The symbols move the items like this.
Mef: δ>Ral, θ>Nof, ρ>Tuk, γ>Dol, ζ>Tak, α>Vug
Rin: δ>Zal, θ>Lik, ρ>Tum, γ>Lar, ζ>Vum, α>Veb
Fid: δ>Kig, θ>Dav, ρ>Luf, γ>Pov, ζ>Kuf, α>Pob
Ruv: δ>Rig, θ>Fot, ρ>Veb, γ>Lis, ζ>Lik, α>Mut
Gef: δ>Vum, θ>Kuz, ρ>Som, γ>Vip, ζ>Gav, α>Lar
Pas: δ>Nup, θ>Vad, ρ>Nif, γ>Ses, ζ>Paf, α>Mav
Sop: δ>Suv, θ>Paf, ρ>Nav, γ>Vaz, ζ>Kup, α>Nif
Niv: δ>Sab, θ>Ziz, ρ>Vug, γ>Bub, ζ>Nof, α>Seb
Lek: δ>Git, θ>Sut, ρ>Laf, γ>Tuf, ζ>Veg, α>Sur
Tak: δ>Raf, θ>Nif, ρ>Nus, γ>Nam, ζ>Nav, α>Mef
Kes: δ>Kuz, θ>Raz, ρ>Vip, γ>Zut, ζ>Gok, α>Sel
Dil: δ>Bif, θ>Kal, ρ>Vus, γ>Ros, ζ>Gup, α>Zeg
Vad: δ>Dob, θ>Nus, ρ>Pas, γ>Vaf, ζ>Guk, α>Bup
Kal: δ>Mut, θ>Soz, ρ>Dil, γ>Kas, ζ>Lis, α>Geg
Ziz: δ>Rut, θ>Dup, ρ>Niv, γ>Roz, ζ>Mav, α>Tek
Nif: δ>Pov, θ>Pas, ρ>Tak, γ>Mol, ζ>Sop, α>Nof
Rig: δ>Nus, θ>Nam, ρ>Vaf, γ>Ruv, ζ>Gik, α>Gor
Rer: δ>Sol, θ>Mog, ρ>Saz, γ>Zeg, ζ>Bif, α>Zof
Nav: δ>Ref, θ>Sop, ρ>Kud, γ>Sak, ζ>Mar, α>Tak
Gup: δ>Veb, θ>Lis, ρ>Dav, γ>Dob, ζ>Lar, α>Dil
Mev: δ>Gav, θ>Gok, ρ>Gil, γ>Piv, ζ>Nal, α>Vip
Gil: δ>Per, θ>Mev, ρ>Pef, γ>Tek, ζ>Rut, α>Das
Das: δ>Som, θ>Vip, ρ>Dom, γ>Vog, ζ>Gil, α>Kov
Luz: δ>Gez, θ>Sug, ρ>Duv, γ>Kir, ζ>Gek, α>Bet
Sab: δ>Maf, θ>Rut, ρ>Zev, γ>Niv, ζ>Bir, α>Pef
Rut: δ>Toz, θ>Nal, ρ>Sab, γ>Ziz, ζ>Nog, α>Gil
Nog: δ>Vus, θ>Ros, ρ>Bir, γ>Mav, ζ>Nup, α>Rut
Lov: δ>Bup, θ>Gor, ρ>Tul, γ>Bif, ζ>Vaf, α>Sol
Tuk: δ>Kas, θ>Mef, ρ>Bup, γ>Gor, ζ>Nus, α>Luv
Roz: δ>Ziz, θ>Sol, ρ>Bub, γ>Saz, ζ>Tul, α>Ras
Gav: δ>Zof, θ>Dag, ρ>Per, γ>Mev, ζ>Zeg, α>Gef
Nup: δ>Dav, θ>Dob, ρ>Pov, γ>Pas, ζ>Kov, α>Nog
Gok: δ>Dag, θ>Rus, ρ>Mev, γ>Git, ζ>Nim, α>Kes
Gug: δ>Vip, θ>Zut, ρ>Vog, γ>Bef, ζ>Piv, α>Guk
Kud: δ>Sel, θ>Nav, ρ>Guk, γ>Gik, ζ>Zut, α>Nus
Tum: δ>Bog, θ>Rin, ρ>Sas, γ>Nad, ζ>Mis, α>Tez
Dav: δ>Tez, θ>Gup, ρ>Fid, γ>Nup, ζ>Nad, α>Vus
Ses: δ>Pas, θ>Vaf, ρ>Mol, γ>Tez, ζ>Bog, α>Tul
Kas: δ>Kal, θ>Ral, ρ>Ros, γ>Tuk, ζ>Gud, α>Nim
Sif: δ>Bub, θ>Saz, ρ>Ton, γ>Maf, ζ>Lol, α>Tus
Bif: δ>Lov, θ>Mut, ρ>Nin, γ>Dil, ζ>Veb, α>Rer
Rup: δ>Sug, θ>Som, ρ>Kir, γ>Dom, ζ>Lin, α>Kuf
Kuz: δ>Duv, θ>Kir, ρ>Gef, γ>Kes, ζ>Dag, α>Dis
Piv: δ>Mev, θ>Git, ρ>Tek, γ>Laf, ζ>Dup, α>Gug
Bub: δ>Niv, θ>Roz, ρ>Tem, γ>Sif, ζ>Lam, α>Fel
Mav: δ>Nog, θ>Bup, ρ>Nof, γ>Tul, ζ>Pas, α>Ziz
Veb: δ>Vaf, θ>Ruv, ρ>Tez, γ>Gup, ζ>Rin, α>Bif
Tus: δ>Fel, θ>Gir, ρ>Gek, γ>Lin, ζ>Sif, α>Sug
Sol: δ>Dup, θ>Veg, ρ>Roz, γ>Rer, ζ>Lov, α>Laf
Kuf: δ>Sas, θ>Nad, ρ>Mil, γ>Suv, ζ>Rup, α>Fid
Mog: δ>Veg, θ>Ton, ρ>Rer, γ>Geg, ζ>Mut, α>Tuf
Seb: δ>Pef, θ>Tek, ρ>Noz, γ>Fel, ζ>Niv, α>Kup
Nim: δ>Geg, θ>Zev, ρ>Nal, γ>Luv, ζ>Kas, α>Gok
Kir: δ>Luz, θ>Rup, ρ>Kuz, γ>Raz, ζ>Fov, α>Mil
Pob: δ>Lol, θ>Vus, ρ>Soz, γ>Bir, ζ>Fid, α>Maf
Bir: δ>Pob, θ>Nog, ρ>Ral, γ>Nof, ζ>Pov, α>Sab
Git: δ>Gok, θ>Noz, ρ>Piv, γ>Lek, ζ>Luv, α>Zut
Sug: δ>Teb, θ>Mis, ρ>Luz, γ>Rup, ζ>Tus, α>Sas
Lar: δ>Rin, θ>Dis, ρ>Nad, γ>Nat, ζ>Gef, α>Gup
Vaf: δ>Vad, θ>Rig, ρ>Ses, γ>Veb, ζ>Zal, α>Lov
Laf: δ>Piv, θ>Lek, ρ>Ras, γ>Zof, ζ>Sol, α>Bef
Nin: δ>Tul, θ>Bif, ρ>Lol, γ>Vus, ζ>Tez, α>Saz
Nat: δ>Lar, θ>Sel, ρ>Kov, γ>Guk, ζ>Vip, α>Dob
Zeg: δ>Rer, θ>Geg, ρ>Toz, γ>Nal, ζ>Dil, α>Gav
Zev: δ>Let, θ>Sab, ρ>Nim, γ>Vug, ζ>Ral, α>Rus
Som: δ>Mis, θ>Gef, ρ>Rup, γ>Das, ζ>Per, α>Nad
Zut: δ>Kes, θ>Mar, ρ>Gug, γ>Sur, ζ>Git, α>Kud
Tuf: δ>Lek, θ>Gek, ρ>Zof, γ>Dag, ζ>Mog, α>Duv
Gez: δ>Mar, θ>Teb, ρ>Sur, γ>Luz, ζ>Sut, α>Sak
Pef: δ>Lin, θ>Gil, ρ>Rus, γ>Seb, ζ>Sab, α>Dom
Tek: δ>Gil, θ>Piv, ρ>Seb, γ>Ras, ζ>Ziz, α>Vog
Mar: δ>Raz, θ>Kup, ρ>Zut, γ>Gez, ζ>Noz, α>Nav
Gek: δ>Sut, θ>Tus, ρ>Tuf, γ>Fov, ζ>Ton, α>Luz
Vug: δ>Zev, θ>Niv, ρ>Luv, γ>Tem, ζ>Mef, α>Noz
Nad: δ>Tum, θ>Lar, ρ>Kuf, γ>Kov, ζ>Som, α>Dav
Lin: δ>Tus, θ>Per, ρ>Fov, γ>Pef, ζ>Maf, α>Rup
Rar: δ>Dol, θ>Lol, ρ>Mut, γ>Soz, ζ>Fot, α>Ton
Gud: δ>Lis, θ>Raf, ρ>Dob, γ>Nus, ζ>Sel, α>Kas
Lam: δ>Nof, θ>Tul, ρ>Dol, γ>Lol, ζ>Mol, α>Bub
Per: δ>Gir, θ>Gav, ρ>Lin, γ>Gil, ζ>Toz, α>Som
Mol: δ>Nif, θ>Ses, ρ>Nam, γ>Kig, ζ>Vaz, α>Lam
Mis: δ>Taf, θ>Vum, ρ>Sug, γ>Som, ζ>Gir, α>Tum
Nof: δ>Bir, θ>Mav, ρ>Mef, γ>Lam, ζ>Nif, α>Niv
Bog: δ>Paf, θ>Zal, ρ>Vaz, γ>Tum, ζ>Taf, α>Ses
Dis: δ>Lik, θ>Mil, ρ>Lar, γ>Sel, ζ>Kuz, α>Lis
Lis: δ>Ruv, θ>Luf, ρ>Gup, γ>Gud, ζ>Dis, α>Kal
Dom: δ>Rup, θ>Das, ρ>Raz, γ>Kup, ζ>Pef, α>Suv
Ros: δ>Dil, θ>Kas, ρ>Nog, γ>Bup, ζ>Dob, α>Nal
Noz: δ>Rus, θ>Seb, ρ>Git, γ>Sut, ζ>Vug, α>Mar
Saz: δ>Roz, θ>Rer, ρ>Sif, γ>Toz, ζ>Nin, α>Gir
Taf: δ>Vog, θ>Bef, ρ>Teb, γ>Mis, ζ>Ras, α>Bog
Geg: δ>Mog, θ>Let, ρ>Zeg, γ>Nim, ζ>Kal, α>Dag
Raf: δ>Luf, θ>Pov, ρ>Gud, γ>Tak, ζ>Ref, α>Ral
Soz: δ>Rar, θ>Pob, ρ>Kal, γ>Ral, ζ>Luf, α>Let
Ras: δ>Tek, θ>Laf, ρ>Fel, γ>Gir, ζ>Roz, α>Taf
Zof: δ>Laf, θ>Tuf, ρ>Gir, γ>Gav, ζ>Rer, α>Vum
Suv: δ>Kuf, θ>Kov, ρ>Ref, γ>Sop, ζ>Dom, α>Pov
Raz: δ>Kir, θ>Dom, ρ>Kes, γ>Mar, ζ>Rus, α>Ref
Vaz: δ>Sop, θ>Bog, ρ>Sak, γ>Sas, ζ>Teb, α>Mol
Dup: δ>Nal, θ>Luv, ρ>Ziz, γ>Sol, ζ>Bup, α>Piv
Ral: δ>Soz, θ>Bir, ρ>Kas, γ>Mef, ζ>Raf, α>Zev
Nal: δ>Zeg, θ>Nim, ρ>Rut, γ>Dup, ζ>Ros, α>Mev
Lol: δ>Lam, θ>Nin, ρ>Rar, γ>Pob, ζ>Kig, α>Sif
Ref: δ>Mil, θ>Suv, ρ>Sel, γ>Nav, ζ>Raz, α>Raf
Vog: δ>Das, θ>Gug, ρ>Kup, γ>Taf, ζ>Tek, α>Paf
Teb: δ>Kup, θ>Taf, ρ>Gez, γ>Sug, ζ>Fel, α>Vaz
Gor: δ>Tuk, θ>Dol, ρ>Lov, γ>Mut, ζ>Rig, α>Veg
Fov: δ>Gek, θ>Lin, ρ>Dag, γ>Rus, ζ>Let, α>Kir
Vip: δ>Gef, θ>Kes, ρ>Das, γ>Gug, ζ>Mev, α>Nat
Toz: δ>Saz, θ>Zeg, ρ>Maf, γ>Rut, ζ>Vus, α>Per
Gik: δ>Kud, θ>Sak, ρ>Zal, γ>Lik, ζ>Sur, α>Rig
Luf: δ>Fot, θ>Fid, ρ>Lis, γ>Raf, ζ>Mil, α>Soz
Rus: δ>Fov, θ>Pef, ρ>Gok, γ>Noz, ζ>Zev, α>Raz
Dol: δ>Mef, θ>Lam, ρ>Gor, γ>Rar, ζ>Nam, α>Tem
Bup: δ>Ros, θ>Tuk, ρ>Mav, γ>Lov, ζ>Vad, α>Dup
Tem: δ>Vug, θ>Bub, ρ>Veg, γ>Ton, ζ>Dol, α>Sut
Bef: δ>Gug, θ>Sur, ρ>Taf, γ>Vum, ζ>Laf, α>Zal
Paf: δ>Kov, θ>Guk, ρ>Sop, γ>Bog, ζ>Vog, α>Pas
Mil: δ>Bet, θ>Kuf, ρ>Dis, γ>Ref, ζ>Kir, α>Luf
Tul: δ>Mav, θ>Lov, ρ>Lam, γ>Nin, ζ>Ses, α>Roz
Zal: δ>Guk, θ>Gik, ρ>Bog, γ>Rin, ζ>Bef, α>Vaf
Sut: δ>Noz, θ>Fel, ρ>Lek, γ>Gek, ζ>Tem, α>Gez
Lik: δ>Gik, θ>Bet, ρ>Rin, γ>Dis, ζ>Duv, α>Ruv
Tez: δ>Ses, θ>Veb, ρ>Kig, γ>Dav, ζ>Tum, α>Nin
Bet: δ>Sak, θ>Sas, ρ>Lik, γ>Mil, ζ>Luz, α>Fot
Fel: δ>Seb, θ>Ras, ρ>Sut, γ>Tus, ζ>Bub, α>Teb
Luv: δ>Nim, θ>Vug, ρ>Dup, γ>Veg, ζ>Tuk, α>Git
Sel: δ>Dis, θ>Ref, ρ>Nat, γ>Kud, ζ>Kes, α>Gud
Nus: δ>Gud, θ>Tak, ρ>Vad, γ>Rig, ζ>Kud, α>Tuk
Mut: δ>Gor, θ>Rar, ρ>Bif, γ>Kal, ζ>Ruv, α>Mog
Guk: δ>Nat, θ>Kud, ρ>Paf, γ>Zal, ζ>Gug, α>Vad
Duv: δ>Sur, θ>Luz, ρ>Vum, γ>Kuz, ζ>Tuf, α>Lik
Vus: δ>Nin, θ>Dil, ρ>Pob, γ>Nog, ζ>Dav, α>Toz
Dob: δ>Gup, θ>Gud, ρ>Nup, γ>Vad, ζ>Nat, α>Ros
Gir: δ>Ras, θ>Zof, ρ>Tus, γ>Per, ζ>Saz, α>Mis
Sas: δ>Vaz, θ>Tum, ρ>Bet, γ>Kuf, ζ>Sug, α>Kig
Fot: δ>Nam, θ>Kig, ρ>Ruv, γ>Luf, ζ>Bet, α>Rar
Let: δ>Ton, θ>Maf, ρ>Geg, γ>Zev, ζ>Soz, α>Fov
Pov: δ>Fid, θ>Nup, ρ>Raf, γ>Nif, ζ>Suv, α>Bir
Dag: δ>Tuf, θ>Fov, ρ>Gav, γ>Gok, ζ>Geg, α>Kuz
Kov: δ>Nad, θ>Nat, ρ>Suv, γ>Paf, ζ>Das, α>Nup
Nam: δ>Tak, θ>Mol, ρ>Rig, γ>Fot, ζ>Sak, α>Dol
Kig: δ>Mol, θ>Tez, ρ>Fot, γ>Fid, ζ>Sas, α>Lol
Sak: δ>Nav, θ>Vaz, ρ>Gik, γ>Bet, ζ>Gez, α>Nam
Kup: δ>Dom, θ>Vog, ρ>Mar, γ>Teb, ζ>Seb, α>Sop
Sur: δ>Zut, θ>Gez, ρ>Bef, γ>Duv, ζ>Lek, α>Gik
Vum: δ>Bef, θ>Duv, ρ>Mis, γ>Gef, ζ>Zof, α>Rin
Ton: δ>Tem, θ>Sif, ρ>Mog, γ>Let, ζ>Rar, α>Gek
Veg: δ>Luv, θ>Tem, ρ>Sol, γ>Mog, ζ>Gor, α>Lek
Maf: δ>Sif, θ>Toz, ρ>Let, γ>Sab, ζ>Pob, α>Lin

In the rows, 453 means zero.

The rows follow the links: the fewer symbols apart two items are, the more alike their rows tend to be.

Each row is also shifted at random along 5 hidden directions that mean nothing.

Each row, then its item:
[ 290  403  412  625  497  499  354  514  484  452  383  443  460  473  568  409  460  497  597  588  374  548  356  465  428  471  574  539  489  457  372  557  432  495  375  507  465  469  414  509  323  506]: Bet
[ 325  527  513  567  423  460  482  436  405  580  401  373  527  502  493  356  556  412  414  371  426  391  576  298  392  356  482  489  424  441  422  313  342  381  501  515  493  463  475  468  352  460]: Gef
[ 495  544  456  517  499  494  514  529  533  404  466  458  441  512  539  394  557  545  432  337  421  460  469  325  408  411  473  675  501  510  449  344  486  581  458  483  429  405  537  416  317  395]: Tez
[ 413  432  430  343  369  458  502  425  436  372  425  558  402  354  412  450  331  394  454  604  465  441  425  521  483  511  511  414  495  503  523  600  509  394  336  418  422  528  432  499  494  457]: Vum
[ 642  552  384  279  412  403  456  432  439  298  463  547  413  354  356  572  345  476  383  363  554  397  407  647  572  527  373  386  406  423  537  554  396  466  475  318  513  474  481  370  586  496]: Nus
[ 577  425  416  384  333  440  505  450  418  443  461  449  391  408  391  523  440  371  402  475  561  448  504  465  498  429  393  418  506  475  514  511  408  374  379  421  417  433  455  483  513  533]: Bef
[ 489  281  429  415  382  490  515  422  417  433  418  418  393  404  453  397  520  392  607  666  467  450  504  376  503  546  518  487  563  485  541  446  611  453  295  541  473  491  387  539  436  503]: Tuf
[ 393  502  472  449  503  413  445  482  437  388  519  511  456  419  364  490  458  416  421  510  381  473  454  479  475  444  453  407  544  519  462  490  516  512  453  431  380  432  501  429  419  451]: Sol
[ 339  330  477  449  540  445  259  323  350  544  496  363  484  413  351  511  306  347  394  527  359  550  500  493  423  356  494  248  342  442  385  560  445  241  461  459  456  487  427  485  426  519]: Tem
[ 476  541  541  348  374  387  443  381  459  623  435  418  497  419  445  537  424  456  375  333  407  392  559  451  469  367  386  254  234  451  438  533  208  257  523  362  475  522  466  409  450  498]: Gup
[ 550  334  435  433  420  548  397  315  464  501  395  395  340  451  420  395  410  354  467  461  489  440  579  374  397  469  589  409  415  405  519  400  571  283  298  513  565  453  457  494  399  586]: Gik
[ 410  499  507  453  501  435  429  453  462  551  436  447  381  470  358  487  458  445  450  447  380  399  477  438  398  413  439  374  451  422  422  444  489  470  435  395  426  432  491  373  387  446]: Bup
[ 281  584  456  612  660  510  376  477  439  380  451  439  472  534  476  303  449  515  386  328  352  464  441  380  337  432  597  553  446  408  335  249  621  565  589  477  517  398  481  389  323  264]: Bir
[ 290  544  380  523  602  555  310  496  457  197  454  631  350  383  423  307  232  422  373  484  400  540  334  618  406  484  683  572  552  479  428  461  768  516  434  433  427  465  438  445  352  357]: Vaz
[ 392  579  388  505  517  459  414  532  478  243  513  596  497  437  469  475  351  465  385  463  481  505  307  603  474  440  467  535  543  499  448  525  475  550  477  444  397  432  445  449  460  424]: Teb
[ 655  547  427  314  427  456  552  331  362  290  590  371  600  438  500  432  560  502  344  224  533  420  547  406  510  464  394  485  390  486  553  241  431  447  595  442  551  445  502  445  583  410]: Let
[ 468  522  525  338  356  388  497  384  383  474  481  437  505  428  388  476  439  408  342  365  518  384  561  473  485  422  349  298  379  413  493  442  314  335  548  390  462  487  492  448  595  463]: Mev
[ 293  557  475  683  465  425  395  601  526  658  421  391  553  586  636  468  563  583  481  404  382  504  418  453  410  323  353  494  369  445  314  494  122  485  538  459  391  435  436  461  298  434]: Kuf
[ 526  509  455  441  445  431  476  475  503  453  454  443  560  525  575  528  577  599  490  325  501  476  391  487  517  439  351  526  392  463  450  479  229  528  538  426  455  446  452  432  453  476]: Luf
[ 281  597  440  449  486  429  479  510  459  219  502  631  464  346  379  473  401  462  411  580  351  441  383  616  534  543  503  522  588  571  476  606  503  560  474  394  357  518  480  449  447  380]: Zof
[ 493  415  518  406  450  394  442  387  468  545  440  400  525  446  452  543  495  508  507  444  420  420  483  455  511  457  392  338  329  443  462  596  277  364  502  383  503  497  449  454  460  490]: Kal
[ 292  523  498  486  381  408  417  499  484  567  357  515  470  450  481  511  434  482  474  476  388  409  416  539  499  415  405  361  347  426  364  651  218  365  456  363  418  530  438  443  365  494]: Lar
[ 306  522  554  481  534  428  349  484  467  464  465  510  471  420  397  519  475  498  447  517  309  471  412  510  469  438  472  405  435  545  389  618  415  456  448  381  383  492  492  421  320  453]: Bif
[ 393  409  462  593  395  426  543  649  558  562  392  482  376  540  488  481  521  497  556  597  473  457  319  486  420  472  363  529  662  412  406  530  429  614  365  514  324  405  377  475  439  481]: Vog
[ 527  421  438  473  531  425  419  480  459  495  496  371  528  472  452  606  520  545  464  416  427  499  417  462  484  401  320  437  455  494  411  547  259  520  509  434  436  401  473  394  434  535]: Dol
[ 443  549  403  508  483  500  472  559  520  365  465  554  404  433  450  474  430  472  424  457  472  468  355  527  415  438  446  578  547  523  423  526  441  546  406  413  334  422  476  441  385  432]: Bog
[ 455  603  412  485  479  458  572  600  567  269  394  592  357  470  476  416  561  569  568  451  445  354  278  517  528  603  452  731  632  447  468  402  527  797  411  404  473  431  509  338  404  369]: Dob
[ 620  300  422  447  305  494  538  442  440  577  406  339  390  487  467  476  560  378  545  488  609  387  499  360  458  508  373  478  544  381  544  359  424  468  346  513  493  384  420  504  508  563]: Zut
[ 592  317  461  363  447  495  448  306  393  481  451  373  372  444  361  412  447  366  470  450  478  405  608  357  421  513  530  381  381  340  503  312  629  324  370  463  590  422  448  417  465  512]: Tuk
[ 430  477  488  417  403  464  557  405  411  394  432  460  479  421  427  371  509  417  458  475  436  404  503  361  455  489  489  502  495  490  510  397  489  462  449  429  451  477  445  484  468  399]: Gav
[ 353  348  411  577  584  530  305  490  494  464  410  442  395  471  473  435  395  483  552  535  371  537  384  457  435  469  572  513  537  438  376  480  539  529  362  514  460  409  444  447  314  477]: Nam
[ 559  437  455  366  355  452  485  470  502  481  453  500  411  413  487  478  425  440  428  462  493  493  458  446  466  400  449  429  377  501  449  565  389  334  392  421  396  500  436  492  496  486]: Tum
[ 592  348  471  297  385  445  496  371  479  537  423  457  415  401  501  449  362  475  468  433  491  516  411  478  488  477  486  307  288  424  469  529  464  275  458  409  523  549  411  518  565  449]: Fid
[ 484  346  465  455  418  444  536  467  455  478  422  404  494  457  530  450  554  493  604  584  486  441  393  420  504  528  435  536  513  465  490  456  444  509  424  540  460  468  383  547  504  451]: Fov
[ 523  405  449  485  433  478  546  428  398  439  512  379  486  467  458  471  579  407  455  502  485  452  502  385  459  466  400  507  564  459  544  400  440  491  394  519  451  381  428  474  445  528]: Lek
[ 606  436  396  425  388  501  533  433  411  363  516  393  486  442  456  462  544  420  425  358  579  409  517  373  455  470  462  574  508  467  548  323  422  466  397  467  485  373  493  464  454  535]: Sur
[ 673  393  402  366  393  453  595  508  460  333  557  439  478  466  469  478  506  474  433  410  586  491  450  416  476  467  348  579  577  505  540  394  484  537  437  511  396  369  459  476  572  466]: Fel
[ 576  258  487  460  317  448  596  496  481  641  425  370  389  470  450  496  624  386  577  608  495  408  473  316  474  421  330  445  588  495  491  441  386  472  284  565  391  399  432  518  469  555]: Laf
[ 496  565  471  375  355  477  518  415  399  353  431  470  411  439  423  377  417  400  347  341  565  353  560  448  454  470  485  459  446  399  561  282  509  410  496  398  487  456  497  447  509  391]: Vip

Where do the symbols, taken in turn from left to right, take each start?
Answer with the item's name.
[ 413  408  467  509  523  456  414  435  494  512  411  419  492  506  542  368  479  490  510  390  394  471  462  327  395  417  548  468  381  464  380  357  527  482  512  520  494  466  461  474  380  347]
δ θ δ ζ γ => Tez
[ 530  389  373  537  476  517  461  499  532  424  429  428  429  481  499  436  534  479  541  494  489  499  417  436  434  448  482  585  540  428  445  409  494  520  353  546  459  390  421  480  390  526]
γ ρ ζ γ α γ ρ => Nat
[ 543  513  450  382  484  439  446  411  441  444  518  401  568  470  527  503  523  529  446  320  452  480  491  431  517  412  382  430  302  446  465  454  311  442  591  428  517  464  479  413  478  445]
θ ζ α γ => Bir
[ 462  511  384  454  493  505  450  491  471  295  391  520  379  443  442  447  419  459  475  453  492  414  389  570  468  573  520  573  592  414  501  451  484  595  409  416  485  411  472  406  412  485]
ρ ρ ζ ζ α => Vog
[ 443  327  437  490  488  458  445  505  475  560  520  359  455  515  464  461  510  445  451  476  417  538  426  363  379  392  396  480  503  494  426  451  477  476  433  522  416  382  445  476  437  471]
θ δ δ δ δ => Saz
[ 370  453  548  472  472  384  484  474  456  573  458  458  470  464  435  478  460  471  450  483  404  419  414  466  433  436  362  361  423  442  387  487  419  457  545  440  386  453  443  433  487  412]
δ γ α δ ρ θ => Per
[ 435  556  525  426  463  388  462  398  399  499  487  432  513  458  385  474  483  455  373  342  437  372  545  415  442  395  396  359  400  437  443  352  408  434  551  394  444  436  495  399  491  401]
ρ δ θ θ γ => Nim
[ 606  285  441  430  399  451  466  397  483  642  463  324  482  507  567  514  567  482  522  399  485  505  536  350  443  387  394  403  310  464  450  488  283  308  396  519  496  453  396  465  418  611]
θ θ ρ ρ => Fot
[ 392  375  453  554  431  491  471  581  574  570  337  532  261  460  461  452  417  427  602  642  444  463  339  470  423  498  480  504  584  422  403  552  536  549  279  490  382  424  389  454  412  460]
ρ α δ ζ α α θ => Nog
[ 553  480  524  387  407  381  464  380  379  634  530  313  532  519  350  517  537  382  330  292  490  366  644  335  370  311  303  299  353  434  434  338  259  310  553  418  466  388  543  406  502  503]
δ α ρ ζ ζ δ => Vus
[ 646  264  425  399  408  444  457  461  525  619  417  395  352  442  472  568  447  454  574  516  521  487  386  526  503  475  329  309  398  370  465  603  347  406  371  471  482  472  397  471  544  579]
δ α γ ζ θ α => Nof
[ 462  500  478  224  451  417  424  365  468  347  423  586  350  337  339  467  219  452  409  495  449  468  392  620  500  556  536  262  392  448  468  548  662  381  480  347  468  561  481  438  621  369]
ζ θ ρ γ ζ => Paf
[ 512  458  460  370  354  476  489  418  475  398  411  497  411  391  456  402  448  395  442  449  486  444  480  415  420  438  518  504  448  503  504  467  512  381  354  445  442  501  489  476  408  489]
γ ρ θ α => Gup
[ 586  430  454  360  433  416  566  433  432  424  477  442  474  448  455  442  464  500  448  388  517  447  406  454  471  501  408  463  447  425  470  358  553  518  537  443  473  448  433  445  629  376]
ρ θ δ ζ => Pob
[ 566  519  430  252  398  478  475  369  459  268  384  548  456  329  431  451  378  490  474  445  486  412  461  609  591  571  508  457  387  435  559  515  518  438  430  362  557  561  459  431  519  440]
ρ ζ ζ ρ δ => Mis
[ 150  544  470  564  529  453  325  527  435  416  361  582  353  422  370  435  294  369  419  607  387  433  403  586  393  457  570  370  503  398  376  559  472  440  451  421  393  460  454  433  350  428]
θ γ ρ γ θ α => Lik
